Below is a small trained network, with its code and all its weights. Each question gives an input and a class and asks what happens when units are switched off, that is, made to give their printed mean instead of their output.

import numpy as np


def w(rows, s, z=0):
    codes = np.array(rows[::2]) - 128.0
    scale = np.full(codes.shape[1], s)
    scale[-1] = z or s
    return codes * scale


def f(y):
    return np.maximum(y, 0)


def log_softmax(a):
    a = a - a.max(-1, keepdims=True)
    return a - np.log(np.exp(a).sum(-1, keepdims=True))


def net(x, mask):
    res = np.array(x, float).reshape(1, 3) / 4 @ E
    y = f(res @ A[0][:, :-1].T + A[0][:, -1])
    res = res + np.where(mask, y, B[0][:, -1]) @ B[0][:, :-1]
    return log_softmax(res[-1] @ U[:, :-1].T + U[:, -1])


A, B = {}, {}
E = w([
[86,98,185,137,10,87,114,92],'x0',
[120,92,160,62,203,39,173,132],'x1',
[27,118,92,218,138,123,185,126],'x2',
],0.013)
A[0] = w([
[186,108,158,45,215,99,92,206,151],'n0',
[197,189,106,169,85,215,89,180,14],'n1',
[106,114,96,117,159,193,133,171,208],'n2',
[44,148,100,181,154,104,214,161,38],'n3',
[151,177,115,91,169,140,131,193,114],'n4',
[100,126,109,179,154,105,195,148,43],'n5',
[144,185,47,136,207,185,146,156,88],'n6',
[95,127,97,204,106,158,104,165,86],'n7',
[133,118,101,139,155,211,88,118,140],'n8',
[45,137,129,254,37,177,127,51,100],'n9',
[152,182,96,167,92,199,65,138,199],'n10',
[87,100,169,72,68,95,114,37,22],'n11',
[214,198,62,92,133,130,179,143,83],'n12',
[94,78,162,99,141,74,188,125,2],'n13',
[200,135,153,88,92,139,72,70,48],'n14',
[165,153,181,100,114,148,78,133,48],'n15',
],0.011,0.0093)
B[0] = w([
[183,137,114,54,74,177,170,24,233],'n0',
[233,215,228,52,49,85,157,79,196],'n1',
[165,133,166,83,107,116,139,80,198],'n2',
[168,202,226,93,79,54,72,171,206],'n3',
[114,129,106,110,184,197,167,120,182],'n4',
[173,141,238,105,38,105,140,170,174],'n5',
[71,90,185,173,148,49,66,232,216],'n6',
[74,129,73,118,142,178,130,112,179],'n7',
[139,101,165,146,111,114,95,161,183],'n8',
[76,109,2,143,195,181,170,93,249],'n9',
[117,106,193,187,109,42,98,227,236],'n10',
[149,209,239,105,57,45,130,141,181],'n11',
[112,121,68,137,128,143,148,71,180],'n12',
[72,84,98,226,192,92,49,222,170],'n13',
[54,33,134,190,157,65,67,197,187],'n14',
[55,68,146,165,150,118,55,158,167],'n15',
],0.0093,0.016)
U = w([
[177,163,170,95,109,106,134,138,214],'0',
[89,85,130,167,157,108,106,184,128],'1',
[131,125,55,117,157,250,180,71,7],'2',
],0.017,0.0022)

Each question gives the input, the list of numbers given to net, and the class t.
The units are the neurons (one row each of A and B). Each row of codes is followed by its name. A weight is (code - 128) times the scale printed after its matrix; where a second scale follows, it is the last column's (A, B and U).
mask holds one flag per neuron, in row order. A switched-off neuron (its flag False) gives its mean, the last column of its row in B, instead of its output. The means were averaged over made-up inputs and are rounded, as every weight is.
A unit's drop is (log p(t) with every unit on - log p(t) with that unit switched off) / (log p(t) with every unit on - log p(t) with every unit switched off).
The circuit of an input: a set's keep is (log p(t) with only the set's units on - log p(t) with every unit switched off) / (log p(t) with every unit on - log p(t) with every unit switched off). Starting from the 12 units with the biggest drops (on a tie, the unit counted first), units are removed one at a time, each time the one whose removal leaves the highest keep (on an exact tie, the one counted first), for as long as the keep stays at least 0.8.
units of the circuit, in order: the units of the circuit, biggest drop first
unit that matters most: the unit with the biggest drop
top k neurons: the k neurons with the biggest drops, biggest first
drop when u is switched off: that unit's drop, to one decimal
input [3,-6,-7], class 1: unit that matters most	n14
input [6,0,3], class 2: units of the circuit, in order	(n9, n10)
input [2,-6,1], class 2: top 4 neurons	(n9, n6, n14, n3)
input [1,-3,-6], class 1: top 4 neurons	(n14, n15, n3, n11)
input [-2,8,2], class 0: top 2 neurons	(n0, n9)
input [5,-7,-8], class 1: top 2 neurons	(n14, n15)
input [-6,2,1], class 0: top 2 neurons	(n9, n6)
input [4,-6,1], class 2: top 2 neurons	(n9, n6)
input [-8,2,-8], class 2: top 3 neurons	(n0, n4, n12)
input [-3,2,1], class 0: top 3 neurons	(n9, n7, n14)
input [1,-8,8], class 2: top 3 neurons	(n9, n7, n14)
input [5,-6,2], class 2: top 2 neurons	(n9, n6)
input [6,-8,-5], class 1: drop when n13 is switched off	0.0
input [5,-7,-1], class 1: unit that matters most	n10
input [2,-5,-8], class 1: drop when n2 is switched off	0.1
input [-6,6,0], class 2: drop when n0 is switched off	0.3
